Below are the code and all the weights of a small trained network. Each question names an input and a class and asks about switching units off, where a switched-off unit gives its printed mean instead of its output.

import numpy as np


def w(rows, s, z=0):
    codes = np.array(rows[::2]) - 128.0
    scale = np.full(codes.shape[1], s)
    scale[-1] = z or s
    return codes * scale


def f(y):
    return y / 2 * (1 + np.tanh(0.7978845608 * (y + 0.044715 * y**3)))


def log_softmax(a):
    a = a - a.max(-1, keepdims=True)
    return a - np.log(np.exp(a).sum(-1, keepdims=True))


def net(x, mask):
    res = np.array(x, float).reshape(1, 7) / 4 @ E
    y = f(res @ A[0][:, :-1].T + A[0][:, -1])
    res = res + np.where(mask, y, B[0][:, -1]) @ B[0][:, :-1]
    return log_softmax(res[-1] @ U[:, :-1].T + U[:, -1])


A, B = {}, {}
E = w([
[136,121,122,124,144,123,138,120,138,124,129,133],'x0',
[127,129,129,126,131,124,126,125,128,132,128,127],'x1',
[111,194,166,147,186,141,203,166,43,137,178,123],'x2',
[117,128,127,125,132,129,137,136,144,124,120,132],'x3',
[159,118,204,129,147,193,147,71,149,125,98,10],'x4',
[124,126,127,128,122,138,134,138,129,122,120,130],'x5',
[90,113,65,142,204,189,59,148,142,82,175,92],'x6',
],0.014)
A[0] = w([
[121,156,169,148,172,130,190,150,79,143,142,119,136],'n1',
[158,87,84,131,79,152,78,109,184,126,136,158,233],'n2',
[132,137,156,134,113,111,175,147,99,120,143,119,86],'n3',
[110,179,194,120,197,133,216,156,47,125,168,123,125],'n4',
[139,144,217,140,128,111,234,103,97,180,120,105,109],'n5',
[141,95,66,132,101,120,43,118,170,131,85,140,223],'n6',
[90,125,54,133,165,120,64,177,142,117,170,210,131],'n7',
[157,91,139,114,63,124,86,63,202,134,72,108,192],'n8',
[143,138,121,118,48,24,171,142,86,154,111,253,229],'n9',
[122,146,127,119,109,112,141,127,125,149,128,190,144],'n10',
[138,120,135,121,87,155,121,136,122,107,115,131,155],'n11',
[129,130,135,102,132,97,111,132,104,120,87,132,82],'n12',
[122,145,104,115,103,82,144,134,106,134,110,188,172],'n13',
[132,115,104,127,108,74,156,139,110,148,115,164,180],'n14',
[175,120,237,120,76,100,227,55,131,145,45,89,133],'n15',
[136,149,108,129,156,134,120,168,113,133,144,167,106],'n16',
[125,119,145,109,115,119,123,135,132,117,161,135,110],'n17',
[123,115,110,123,222,221,87,115,141,111,107,7,1],'n18',
[143,103,132,129,97,132,130,132,114,120,80,130,131],'n19',
[82,139,20,126,177,115,52,181,71,137,150,200,133],'n20',
[105,172,150,140,198,138,194,178,59,123,192,140,142],'n21',
[135,126,137,145,119,88,149,139,128,125,114,169,145],'n22',
[127,122,90,143,106,102,96,123,145,107,134,164,133],'n23',
],0.012,0.0069)
B[0] = w([
[129,126,126,81,114,172,141,140,79,126,168,132,185],'n1',
[146,143,101,77,114,167,77,98,127,77,97,102,205],'n2',
[124,147,124,97,148,146,144,137,115,119,165,113,150],'n3',
[133,136,125,58,124,173,145,141,31,136,195,131,217],'n4',
[138,130,103,7,100,171,150,137,96,113,132,130,198],'n5',
[136,132,125,27,122,173,102,115,118,46,89,125,215],'n6',
[117,131,101,83,98,77,136,152,95,50,123,125,229],'n7',
[114,128,119,178,114,63,112,109,182,179,53,143,221],'n8',
[119,114,202,169,177,241,89,61,151,167,130,126,255],'n9',
[133,116,138,157,135,165,109,107,115,140,154,122,167],'n10',
[138,126,120,108,154,114,136,117,168,129,115,135,140],'n11',
[141,132,133,152,121,125,122,116,117,143,137,122,130],'n12',
[122,130,150,162,157,184,117,120,131,137,142,138,187],'n13',
[123,107,145,142,158,187,129,135,157,125,134,124,178],'n14',
[142,139,60,85,62,48,156,144,134,143,74,123,226],'n15',
[126,138,146,149,118,91,132,161,111,148,134,124,164],'n16',
[104,133,118,135,134,134,137,130,122,127,128,97,128],'n17',
[118,121,205,178,174,241,96,95,142,148,160,145,211],'n18',
[131,130,127,133,124,92,123,92,137,150,130,121,146],'n19',
[149,133,79,129,104,26,169,165,126,117,133,132,244],'n20',
[129,112,130,209,133,63,179,156,67,171,180,128,220],'n21',
[111,145,156,138,132,158,115,127,131,144,134,98,159],'n22',
[120,147,130,79,125,156,116,148,132,79,125,125,170],'n23',
],0.02,0.024)
U = w([
[112,111,185,152,174,156,47,61,173,116,105,116,183],'0',
[145,158,83,43,93,83,124,151,77,77,138,113,253],'1',
[116,112,201,159,181,160,136,116,81,180,191,127,88],'2',
[120,131,106,164,137,2,160,199,77,110,178,139,25],'3',
[153,137,83,122,70,23,128,112,163,172,75,117,25],'4',
],0.0097,0.0022)

Each question gives the input, the list of numbers given to net, and the class t.
The units are the neurons (one row each of A and B). Each row of codes is followed by its name. A weight is (code - 128) times the scale printed after its matrix; where a second scale follows, it is the last column's (A, B and U).
mask holds one flag per neuron, in row order. A switched-off neuron (its flag False) gives its mean, the last column of its row in B, instead of its output. The means were averaged over made-up inputs and are rounded, as every weight is.
A unit's drop is (log p(t) with every unit on - log p(t) with that unit switched off) / (log p(t) with every unit on - log p(t) with every unit switched off).
unit that matters most: the unit with the biggest drop
top k neurons: the k neurons with the biggest drops, biggest first
drop when u is switched off: that unit's drop, to one decimal
input [7,-1,5,5,1,8,1], class 2: unit that matters most	n20
input [-5,3,-7,-6,2,8,0], class 4: top 2 neurons	[n9 n8]
input [-1,6,6,7,-6,2,1], class 3: top 2 neurons	[n20 n18]
input [4,6,3,5,6,-8,1], class 2: top 2 neurons	[n18 n7]
input [8,0,-3,6,1,-1,-5], class 4: top 2 neurons	[n15 n18]
input [-8,6,0,-4,-5,5,0], class 0: top 2 neurons	[n9 n4]
input [-2,-2,4,-2,6,7,1], class 2: top 3 neurons	[n18 n7 n20]
input [3,-7,1,7,-3,-2,7], class 3: top 2 neurons	[n20 n5]
input [-5,3,0,3,7,-2,6], class 0: top 2 neurons	[n21 n4]
input [-8,-1,6,-8,1,-1,2], class 2: top 3 neurons	[n15 n20 n7]
input [-7,-5,8,-2,-7,4,1], class 3: top 2 neurons	[n20 n21]
input [5,-7,-6,8,8,3,2], class 0: drop when n18 is switched off	5.1
input [-5,-2,8,-7,6,-7,2], class 2: drop when n18 is switched off	3.9
input [-4,-6,-4,5,3,-4,-8], class 4: drop when n15 is switched off	1.0
input [-7,-4,-6,4,-1,6,-8], class 0: drop when n9 is switched off	1.1
input [6,-3,7,-5,8,5,3], class 2: unit that matters most	n18
